[[127 151 117 107 129 130 137 120]
 [136 152 138 131 149 131 135 142]]
->
[[136 152 138 131 149 131 135 142]
 [127 151 117 107 129 130 137 120]]

[[133 117 141 123 139 113 132]
 [108 125 128 134 122 134 142]
 [115 123 131 126 124 135 149]
 [141 126 111 123 115 128 121]
 [107 131 126 139 120 128 134]
 [109 135 124 141 120 123 131]]
->
[[109 135 124 141 120 123 131]
 [107 131 126 139 120 128 134]
 [141 126 111 123 115 128 121]
 [108 125 128 134 122 134 142]
 [115 123 131 126 124 135 149]
 [133 117 141 123 139 113 132]]

[[114 117 139]
 [106 142 121]
 [128 127 128]
 [127 107 149]
 [127 128 128]]
->
[[106 142 121]
 [127 128 128]
 [128 127 128]
 [114 117 139]
 [127 107 149]]

[[116 123 148 128 124 107 130 129 127 112 132 136 127 110]
 [112 145 131 128 120 121 126 127 126 139 136 126 133 121]
 [113 126 148 128 119 106 126 128 125 113 135 126 129 110]
 [124 141 113 128 140 137 131 128 129 144 127 122 129 135]]
->
[[112 145 131 128 120 121 126 127 126 139 136 126 133 121]
 [124 141 113 128 140 137 131 128 129 144 127 122 129 135]
 [113 126 148 128 119 106 126 128 125 113 135 126 129 110]
 [116 123 148 128 124 107 130 129 127 112 132 136 127 110]]

[[129 130 129 143 117 127 127 121 126]
 [129 128 127 128 151 107 125 116 127]
 [127 129 127 138 108 156 127 114 126]]
->
[[129 130 129 143 117 127 127 121 126]
 [127 129 127 138 108 156 127 114 126]
 [129 128 127 128 151 107 125 116 127]]

[[103 102 128 151 149 130]
 [107 154 127 105 105 122]]
->
[[107 154 127 105 105 122]
 [103 102 128 151 149 130]]
---
[[133 125 148 125 131 127 120 133 126 137 134]
 [128 134 154 120 129 130 133 131 128 127 124]
 [130 127 119 125 132 130 117 129 130 118 136]
 [131 131 148 119 136 129 126 133 126 133 130]
 [128 137 135 125 130 127 131 124 131 122 132]]
->
[[128 137 135 125 130 127 131 124 131 122 132]
 [131 131 148 119 136 129 126 133 126 133 130]
 [130 127 119 125 132 130 117 129 130 118 136]
 [128 134 154 120 129 130 133 131 128 127 124]
 [133 125 148 125 131 127 120 133 126 137 134]]

[[128 128 121 127 128]
 [128 128 130 127 128]
 [128 126 149 127 128]]
->
[[128 126 149 127 128]
 [128 128 130 127 128]
 [128 128 121 127 128]]

[[146 139 128 122]
 [134 103 128 127]
 [152 140 128 115]
 [155 131 128 126]
 [130 134 128 119]]
->
[[130 134 128 119]
 [155 131 128 126]
 [152 140 128 115]
 [134 103 128 127]
 [146 139 128 122]]

[[131 119 103 128 118 136 132 124 146 135 143 124 126 141]
 [116 131 129 122 118 123 134 128 140 126 115 124 128 122]
 [118 136 143 132 124 119 129 124 132 130 108 134 120 128]
 [136 123 124 122 138 125 115 123 144 143 140 127 119 132]
 [126 118 108 118 118 136 136 121 144 130 133 109 129 138]]
->
[[126 118 108 118 118 136 136 121 144 130 133 109 129 138]
 [136 123 124 122 138 125 115 123 144 143 140 127 119 132]
 [118 136 143 132 124 119 129 124 132 130 108 134 120 128]
 [116 131 129 122 118 123 134 128 140 126 115 124 128 122]
 [131 119 103 128 118 136 132 124 146 135 143 124 126 141]]

[[116 139 128 129]
 [129 142 126 139]
 [111 132 139 129]
 [133 112 154 131]
 [121 126 121 128]
 [112 130 128 115]
 [136 128 144 131]
 [131 122 127 118]
 [138 132 120 123]]
->
[[138 132 120 123]
 [131 122 127 118]
 [136 128 144 131]
 [112 130 128 115]
 [121 126 121 128]
 [133 112 154 131]
 [111 132 139 129]
 [129 142 126 139]
 [116 139 128 129]]

[[137 116 141 141 129 150 109 122 150 144 133 143]
 [117 107 124 116 108 144 146 121 111 147 113 115]
 [132 118 128 120 150 108 147 128 121 123 134 134]
 [142 144 141 115 122 137 137 113 139 124 131 133]
 [115 112 135 122 118 119 111 118 126 134 119 118]
 [124 144 147 132 110 112 108 125 147 120 144 106]
 [147 118 117 142 108 148 128 118 106 149 134 141]]
->
[[147 118 117 142 108 148 128 118 106 149 134 141]
 [124 144 147 132 110 112 108 125 147 120 144 106]
 [115 112 135 122 118 119 111 118 126 134 119 118]
 [142 144 141 115 122 137 137 113 139 124 131 133]
 [132 118 128 120 150 108 147 128 121 123 134 134]
 [117 107 124 116 108 144 146 121 111 147 113 115]
 [137 116 141 141 129 150 109 122 150 144 133 143]]

[[117 108 119 119]
 [116 141 134 110]
 [129 149 140 121]
 [132 152 134 134]
 [136 146 134 146]
 [119 104 118 123]
 [120 148 137 113]
 [134 112 125 147]
 [120 149 136 113]
 [136 149 134 145]]
->
[[136 149 134 145]
 [120 149 136 113]
 [134 112 125 147]
 [120 148 137 113]
 [119 104 118 123]
 [136 146 134 146]
 [132 152 134 134]
 [129 149 140 121]
 [116 141 134 110]
 [117 108 119 119]]
---
[[113 125 151 126]
 [121 108 129 133]]
->
[[125 151]
 [108 129]]

[[121 124 149]
 [135 132 140]
 [129 128 132]
 [132 126 124]
 [134 125 121]]
->
[[124 149]
 [132 140]]

[[148 127 148]
 [127 127 129]
 [102 134 117]]
->
[[127 148]
 [127 129]]

[[153 113 121]
 [106 120 141]
 [150 109 118]
 [133 104 129]]
->
[[113 121]
 [120 141]]

[[122 139 117 129]
 [139 135 154 103]]
->
[[139 117]
 [135 154]]

[[141 146 108]
 [151 140 123]
 [118 138 156]
 [107 110 131]]
->
[[146 108]
 [140 123]]
---
[[129 127 132 124]
 [125 127 127 127]
 [126 127 127 126]
 [124 127 126 124]
 [129 129 130 126]
 [130 127 129 127]
 [128 128 128 126]
 [125 128 128 126]
 [120 110 133 157]]
->
[[129 125 126 124 129 130 128 125 120]
 [127 127 127 127 129 127 128 128 110]
 [132 127 127 126 130 129 128 128 133]
 [124 127 126 124 126 127 126 126 157]]

[[124 132 142 155 132 129]
 [129 125 136 122 125 125]
 [127 126 100 108 100 130]
 [128 127 155 117 156 132]]
->
[[124 129 127 128]
 [132 125 126 127]
 [142 136 100 155]
 [155 122 108 117]
 [132 125 100 156]
 [129 125 130 132]]

[[136 128 130 128 119 130 128 124]
 [150 130 128 128 118 132 142 121]
 [128 133 131 132 128 132 134 122]
 [137 128 128 132 121 133 128 122]
 [145 132 125 127 128 138 136 128]
 [143 131 128 124 119 132 138 123]
 [123 128 137 123 121 135 130 131]
 [135 131 128 128 117 132 134 121]
 [121 132 137 130 132 134 129 127]]
->
[[136 150 128 137 145 143 123 135 121]
 [128 130 133 128 132 131 128 131 132]
 [130 128 131 128 125 128 137 128 137]
 [128 128 132 132 127 124 123 128 130]
 [119 118 128 121 128 119 121 117 132]
 [130 132 132 133 138 132 135 132 134]
 [128 142 134 128 136 138 130 134 129]
 [124 121 122 122 128 123 131 121 127]]

[[127 128 126 128 131 131 128 134 128]
 [128 128 131 129 157 138 128 124 128]
 [128 127 131 129 124 150 128 123 128]
 [128 128 129 128 144 115 128 127 128]
 [128 127 143 128 114 155 128 128 128]
 [127 128 131 128 124 119 128 125 128]
 [128 128 138 127 134 144 128 128 128]]
->
[[127 128 128 128 128 127 128]
 [128 128 127 128 127 128 128]
 [126 131 131 129 143 131 138]
 [128 129 129 128 128 128 127]
 [131 157 124 144 114 124 134]
 [131 138 150 115 155 119 144]
 [128 128 128 128 128 128 128]
 [134 124 123 127 128 125 128]
 [128 128 128 128 128 128 128]]

[[128 128 127 119 127 117 140 132 117 120]
 [120 126 128 122 128 125 135 138 122 128]
 [118 123 122 126 122 123 140 144 121 121]
 [117 119 118 132 118 128 128 152 124 122]
 [124 127 111 124 111 139 122 139 129 118]
 [120 125 119 124 119 127 134 140 123 120]
 [119 123 122 125 122 124 138 142 128 121]
 [122 124 113 126 113 135 128 128 127 119]
 [128 127 115 128 115 134 127 138 128 119]]
->
[[128 120 118 117 124 120 119 122 128]
 [128 126 123 119 127 125 123 124 127]
 [127 128 122 118 111 119 122 113 115]
 [119 122 126 132 124 124 125 126 128]
 [127 128 122 118 111 119 122 113 115]
 [117 125 123 128 139 127 124 135 134]
 [140 135 140 128 122 134 138 128 127]
 [132 138 144 152 139 140 142 128 138]
 [117 122 121 124 129 123 128 127 128]
 [120 128 121 122 118 120 121 119 119]]

[[136 125]
 [148 130]
 [128 123]
 [121 132]
 [115 149]
 [135 125]
 [135 134]
 [133 149]
 [119 126]
 [111 138]
 [132 133]
 [133 115]]
->
[[136 148 128 121 115 135 135 133 119 111 132 133]
 [125 130 123 132 149 125 134 149 126 138 133 115]]

[[111 122]
 [111 142]
 [100 154]
 [114 131]
 [109 128]
 [127 109]
 [125 111]
 [126 116]
 [107 106]
 [113 156]
 [119 128]
 [102 147]]
->
[[111 111 100 114 109 127 125 126 107 113 119 102]
 [122 142 154 131 128 109 111 116 106 156 128 147]]

[[117 139 120 124 143 108 128 138 116 117 132 140 148]
 [149 134 125 107 141 135 151 130 129 114 128 131 144]
 [120 113 132 129 134 131 135 115 103 122 149 109 145]
 [138 116 129 110 140 144 144 116 110 114 137 114 142]
 [119 115 134 121 133 127 135 109 112 121 146 113 142]
 [128 138 114 124 143 115 131 138 123 113 134 141 151]
 [128 110 137 122 136 137 141 114 109 115 141 110 146]]
->
[[117 149 120 138 119 128 128]
 [139 134 113 116 115 138 110]
 [120 125 132 129 134 114 137]
 [124 107 129 110 121 124 122]
 [143 141 134 140 133 143 136]
 [108 135 131 144 127 115 137]
 [128 151 135 144 135 131 141]
 [138 130 115 116 109 138 114]
 [116 129 103 110 112 123 109]
 [117 114 122 114 121 113 115]
 [132 128 149 137 146 134 141]
 [140 131 109 114 113 141 110]
 [148 144 145 142 142 151 146]]
